Below is a small trained network, with its code and all its weights. Each question gives an input and a class and asks what happens when units are switched off, that is, made to give their printed mean instead of their output.

import numpy as np


def w(rows, s, z=0):
    codes = np.array(rows[::2]) - 128.0
    scale = np.full(codes.shape[1], s)
    scale[-1] = z or s
    return codes * scale


def f(y):
    return y / 2 * (1 + np.tanh(0.7978845608 * (y + 0.044715 * y**3)))


def log_softmax(a):
    a = a - a.max(-1, keepdims=True)
    return a - np.log(np.exp(a).sum(-1, keepdims=True))


def net(x, mask):
    res = np.array(x, float).reshape(1, 8) / 4 @ E
    y = f(res @ A[0][:, :-1].T + A[0][:, -1])
    res = res + np.where(mask, y, B[0][:, -1]) @ B[0][:, :-1]
    return log_softmax(res[-1] @ U[:, :-1].T + U[:, -1])


A, B = {}, {}
E = w([
[111,131,134,139],'x0',
[145,121,172,99],'x1',
[108,86,176,31],'x2',
[194,1,167,188],'x3',
[144,154,108,182],'x4',
[109,115,126,113],'x5',
[127,131,129,145],'x6',
[88,125,140,170],'x7',
],0.0082)
A[0] = w([
[162,120,81,89,2],'N0',
[87,119,116,112,58],'N1',
[66,80,122,45,131],'N2',
[153,3,90,153,64],'N3',
[62,113,185,185,197],'N4',
[77,172,163,116,112],'N5',
[150,133,254,85,203],'N6',
[141,136,95,107,3],'N7',
[167,143,118,155,221],'N8',
[136,106,106,15,59],'N9',
[216,147,177,168,245],'N10',
[186,12,107,161,79],'N11',
[126,43,153,162,79],'N12',
[80,158,58,79,74],'N13',
[104,191,133,105,13],'N14',
[218,191,41,66,217],'N15',
],0.0089,0.0033)
B[0] = w([
[134,142,159,132,108],'N0',
[176,177,129,75,118],'N1',
[193,98,104,121,220],'N2',
[151,188,192,84,227],'N3',
[150,104,70,51,184],'N4',
[186,144,136,57,167],'N5',
[127,1,94,215,244],'N6',
[137,121,181,177,104],'N7',
[112,53,124,154,187],'N8',
[138,138,100,134,211],'N9',
[89,78,107,113,224],'N10',
[106,184,217,127,250],'N11',
[183,194,149,185,200],'N12',
[151,156,205,48,201],'N13',
[189,131,207,109,158],'N14',
[95,55,164,119,255],'N15',
],0.0077,0.0044)
U = w([
[163,233,167,108,8],'0',
[98,115,22,123,254],'1',
[166,125,2,130,181],'2',
],0.0098,0.0023)

Each question gives the input, the list of numbers given to net, and the class t.
The units are the neurons (one row each of A and B). Each row of codes is followed by its name. A weight is (code - 128) times the scale printed after its matrix; where a second scale follows, it is the last column's (A, B and U).
mask holds one flag per neuron, in row order. A switched-off neuron (its flag False) gives its mean, the last column of its row in B, instead of its output. The means were averaged over made-up inputs and are rounded, as every weight is.
A unit's drop is (log p(t) with every unit on - log p(t) with that unit switched off) / (log p(t) with every unit on - log p(t) with every unit switched off).
The circuit of an input: a set's keep is (log p(t) with only the set's units on - log p(t) with every unit switched off) / (log p(t) with every unit on - log p(t) with every unit switched off). Starting from the 12 units with the biggest drops (on a tie, the unit counted first), units are removed one at a time, each time the one whose removal leaves the highest keep (on an exact tie, the one counted first), for as long as the keep stays at least 0.8.
units of the circuit, in order: the units of the circuit, biggest drop first
unit that matters most: the unit with the biggest drop
top k neurons: the k neurons with the biggest drops, biggest first
drop when u is switched off: that unit's drop, to one decimal
input [5,-1,6,-2,-8,-5,-4,6], class 2: unit that matters most => N2
input [-2,-1,0,5,-2,6,3,2], class 0: top 3 neurons => [N11, N3, N12]
input [4,4,-4,7,-1,-6,-3,8], class 0: top 3 neurons => [N11, N3, N12]
input [-4,4,8,1,-3,-1,-5,-5], class 2: units of the circuit, in order => [N2, N6]
input [-2,-1,0,4,-5,8,6,6], class 0: units of the circuit, in order => [N3, N11]
input [3,5,6,-5,-3,-8,-6,-4], class 2: units of the circuit, in order => [N6, N2]
input [2,6,8,-6,6,-3,2,-1], class 2: top 4 neurons => [N6, N11, N3, N2]
input [-4,6,8,-3,-1,-4,0,6], class 2: top 2 neurons => [N6, N2]
input [-8,-2,2,4,-1,-3,-6,4], class 0: top 4 neurons => [N11, N3, N12, N15]
input [2,5,3,8,2,-1,1,-7], class 0: drop when N11 is switched off => 1.0
input [6,4,1,7,-6,-2,-7,0], class 0: drop when N12 is switched off => 0.4
input [3,-7,-1,7,1,5,8,-3], class 0: drop when N3 is switched off => 0.2
